Each row is followed by roughly how far along a hidden order it lies, from 0 to 15. A new part has a new order.
-.03; -.26; -.15; -.03; -.06; .03; .12; .03; .03; -.04; -.02; -.08; .02; .05; -.13; .10; -.12; -.11	14
.15; -.62; .10; -.03; -.10; -.03; .09; .08; .09; -.11; -.14; .03; .10; .04; -.15; .12; -.20; -.12	15
.00; -.27; .13; -.08; -.02; .02; .12; -.02; -.02; -.12; -.05; -.05; .01; .05; -.04; .10; -.24; -.15	10
.14; -.50; .04; .02; -.11; -.05; .02; .10; .11; -.03; -.14; .04; .11; .01; -.19; .08; -.13; -.07	10
-.14; -.05; -.25; -.01; -.02; .06; .13; -.03; -.02; -.01; .02; -.13; -.02; .04; -.06; .10; -.07; -.11	13
.00; -.41; -.22; .02; -.08; .04; .10; .03; .03; .01; -.03; -.07; .05; .04; -.14; .08; -.08; -.08	15
.25; -.51; .17; .06; -.10; -.07; -.03; .10; .12; -.04; -.17; .09; .13; .00; -.16; .08; -.11; -.05	8
-.03; -.07; -.27; -.07; -.03; .06; .12; -.03; -.03; -.04; .03; -.12; -.02; .05; -.09; .08; -.07; -.11	12
.03; -.36; -.08; -.02; -.09; .00; .11; .03; .04; -.07; -.09; -.05; .01; .05; -.14; .11; -.14; -.13	15
.13; -.32; .02; .09; -.09; -.07; -.06; .09; .12; .05; -.11; .08; .11; -.04; -.14; .02; -.02; .02	3
-.06; -.17; -.36; .09; -.10; .01; .04; .05; .07; .10; -.02; -.06; .06; .01; -.19; .05; .07; .00	12
-.03; .08; -.34; .13; -.07; -.02; -.03; .06; .06; .15; -.01; -.01; .05; -.02; -.14; -.02; .14; .11	0
.13; -.59; .14; -.04; -.09; -.02; .08; .06; .08; -.11; -.12; -.01; .09; .05; -.14; .09; -.19; -.14	15
.02; -.11; -.14; .13; -.07; -.04; -.06; .07; .10; .11; .07; .02; .08; -.02; -.12; -.02; .10; .04	1
.00; -.22; .02; -.09; -.02; .03; .11; -.03; .00; -.07; -.02; -.03; .02; .05; -.05; .09; -.15; -.14	11
-.05; -.12; -.23; -.01; -.06; .04; .11; .01; .01; -.03; -.02; -.09; .02; .05; -.13; .09; -.08; -.13	15
.20; -.75; .22; .00; -.12; -.05; .05; .09; .09; -.11; -.17; .05; .11; .03; -.15; .13; -.24; -.11	13
-.05; -.20; -.16; -.05; -.07; .01; .12; -.01; .00; -.04; -.05; -.09; .03; .05; -.14; .10; -.11; -.12	14
.01; -.13; -.24; .11; -.12; -.02; .03; .07; .08; .07; -.07; -.03; .07; .01; -.10; .04; .03; .01	9
.13; -.45; .01; .01; -.10; -.03; .07; .07; .09; -.05; -.11; .01; .10; .04; -.14; .12; -.15; -.10	14
-.05; -.01; -.34; .13; -.12; .00; .00; .06; .07; .15; -.01; -.07; .05; .00; -.17; .01; .13; .07	6
-.25; .23; -.59; .01; -.05; .11; .13; .01; -.07; .02; .10; -.19; -.06; .05; -.04; .06; .09; -.04	13
.11; -.36; -.02; .09; -.10; -.05; -.04; .10; .12; .05; -.11; .04; .10; -.01; -.16; .01; .00; .04	4
.06; -.49; -.10; .05; -.11; -.01; .08; .06; .08; .00; -.09; .00; .09; .03; -.19; .08; -.09; -.06	13
